Below are the code and all the weights of a small trained network. Each question names an input and a target symbol and asks about switching units off, where a switched-off unit gives its printed mean instead of its output.

import numpy as np


def w(rows, s, z=0):
    codes = np.array(rows[::2]) - 128.0
    scale = np.full(codes.shape[1], s)
    scale[-1] = z or s
    return codes * scale


def f(y):
    return y / 2 * (1 + np.tanh(0.7978845608 * (y + 0.044715 * y**3)))


def softmax(a):
    e = np.exp(a - a.max(-1, keepdims=True))
    return e / e.sum(-1, keepdims=True)


def log_softmax(a):
    a = a - a.max(-1, keepdims=True)
    return a - np.log(np.exp(a).sum(-1, keepdims=True))


def net(x, mask):
    ids = ['αβγεζθτψω'.index(c) for c in x.split()]
    T = len(ids)
    res = E[ids] + P[:T]
    q, k, v = (res @ M[0].T for M in (Q, K, V))
    z = softmax(np.where(np.tri(T) > 0, q @ k.T / 4**0.5, -1e9)) @ v
    res = res + np.where(mask[0], z, O[0][:, -1]) @ O[0][:, :-1]
    y = f(res @ A[0][:, :-1].T + A[0][:, -1])
    res = res + np.where(mask[1:9], y, B[0][:, -1]) @ B[0][:, :-1]
    return log_softmax(res[-1] @ U[:, :-1].T + U[:, -1])


Q, K, V, O, A, B = {}, {}, {}, {}, {}, {}
E = w([
[174,119,219,199,160,33,95],'α',
[203,81,114,7,122,115,24],'β',
[136,34,117,150,137,149,130],'γ',
[88,146,181,101,179,77,229],'ε',
[130,87,134,8,2,110,113],'ζ',
[146,154,237,85,27,145,184],'θ',
[226,143,190,84,118,220,74],'τ',
[230,152,135,157,118,119,173],'ψ',
[133,186,35,102,103,40,148],'ω',
],0.019)
P = w([
[254,13,90,50,69,53,165],'0',
[185,71,151,125,61,146,133],'1',
[141,94,158,125,84,130,134],'2',
[116,132,161,132,106,123,133],'3',
[43,182,178,143,144,123,101],'4',
[47,219,176,133,168,101,134],'5',
[49,249,172,128,204,99,153],'6',
],0.0084)
Q[0] = w([
[201,15,172,154,104,131,210],'H1',
[131,100,13,97,119,44,184],'H1',
[82,144,151,124,11,147,175],'H1',
[31,177,197,188,149,107,147],'H1',
],0.011)
K[0] = w([
[205,50,179,87,132,49,226],'H1',
[13,141,2,50,148,42,158],'H1',
[89,81,148,152,15,138,185],'H1',
[54,186,203,164,125,110,144],'H1',
],0.009)
V[0] = w([
[107,3,106,37,86,107,71],'H1',
[112,166,94,79,70,114,175],'H1',
[202,40,22,203,140,216,230],'H1',
[81,84,122,141,211,70,164],'H1',
],0.0061)
O[0] = w([
[66,211,174,125,181,141,86,248],'H1',
[147,141,101,254,129,112,70,234],'H1',
[140,148,153,130,181,87,194,1],'H1',
[105,70,222,103,115,36,22,39],'H1',
],0.0079,0.0042)
A[0] = w([
[112,107,224,131,147,89,197,144],'N1',
[157,50,155,53,71,138,93,183],'N2',
[135,132,128,98,51,162,129,168],'N3',
[112,203,158,129,104,181,207,54],'N4',
[168,64,154,202,142,58,94,59],'N5',
[133,149,166,171,255,177,82,21],'N6',
[154,116,46,159,140,125,156,105],'N7',
[176,137,32,187,116,228,98,2],'N8',
],0.0097,0.0034)
B[0] = w([
[80,74,126,41,229,159,181,239],'N1',
[201,139,96,164,68,80,187,234],'N2',
[171,75,134,108,181,66,75,237],'N3',
[79,143,119,84,137,150,63,255],'N4',
[120,183,145,180,206,195,99,211],'N5',
[53,139,188,122,52,122,151,162],'N6',
[114,254,61,128,110,171,135,172],'N7',
[36,34,136,166,63,44,123,194],'N8',
],0.009,0.0056)
U = w([
[242,28,117,38,52,43,122,235],'α',
[93,162,178,83,136,214,70,121],'β',
[55,121,125,39,205,88,148,100],'γ',
[187,120,218,217,211,62,81,95],'ε',
[101,164,197,146,86,96,198,3],'ζ',
[97,128,52,186,120,19,180,211],'θ',
[120,114,87,116,128,184,178,105],'τ',
[176,120,57,104,154,254,191,144],'ψ',
[141,134,139,187,147,182,141,117],'ω',
],0.0052,0.0027)

Each question gives the input, a string of symbols that net reads in full, and the target symbol t.
The units are the heads (4 rows each of Q, K, V and O) and the neurons (one row each of A and B). Each row of codes is followed by its name. A weight is (code - 128) times the scale printed after its matrix; where a second scale follows, it is the last column's (O, A, B and U).
mask holds one flag per unit, heads first, then neurons. A switched-off unit (its flag False) gives its mean, the last column of its rows in O or B, instead of its output. The means were averaged over made-up inputs and are rounded, as every weight is.
A unit's drop is (log p(t) with every unit on - log p(t) with that unit switched off) / (log p(t) with every unit on - log p(t) with every unit switched off).
The circuit of an input: a set's keep is (log p(t) with only the set's units on - log p(t) with every unit switched off) / (log p(t) with every unit on - log p(t) with every unit switched off). Starting from all 9 units, units are removed one at a time, each time the one whose removal leaves the highest keep (on an exact tie, the one counted first), for as long as the keep stays at least 0.8.
circuit, biggest first: the units of the circuit, biggest drop first
most important unit: the unit with the biggest drop
top k neurons: the k neurons with the biggest drops, biggest first
drop when u is switched off: that unit's drop, to one decimal
input γ ψ ψ ψ ψ, target ψ: circuit, biggest first : H1, N8, N3, N1
input ω ω α ε ε τ β, target α: circuit, biggest first : N2, N5
input ψ τ ψ θ γ α ζ, target α: top 3 neurons : N3, N5, N2
input ζ ε τ, target α: most important unit : N8
input ζ θ γ, target ζ: circuit, biggest first : H1, N6, N8
input ε τ ψ, target ε: circuit, biggest first : H1, N5
input β ω θ γ, target β: circuit, biggest first : H1, N6
input ε ψ ψ γ, target ε: top 3 neurons : N5, N7, N4
input β ζ ψ, target β: circuit, biggest first : H1, N4
input α τ τ ψ, target α: top 2 neurons : N5, N7
input ω α θ, target α: drop when N7 is switched off : 0.1
input θ ω α ζ ω τ, target α: drop when H1 is switched off : 0.7
input γ ε γ, target γ: drop when H1 is switched off : 1.6
input γ γ θ ψ, target γ: top neuron : N1
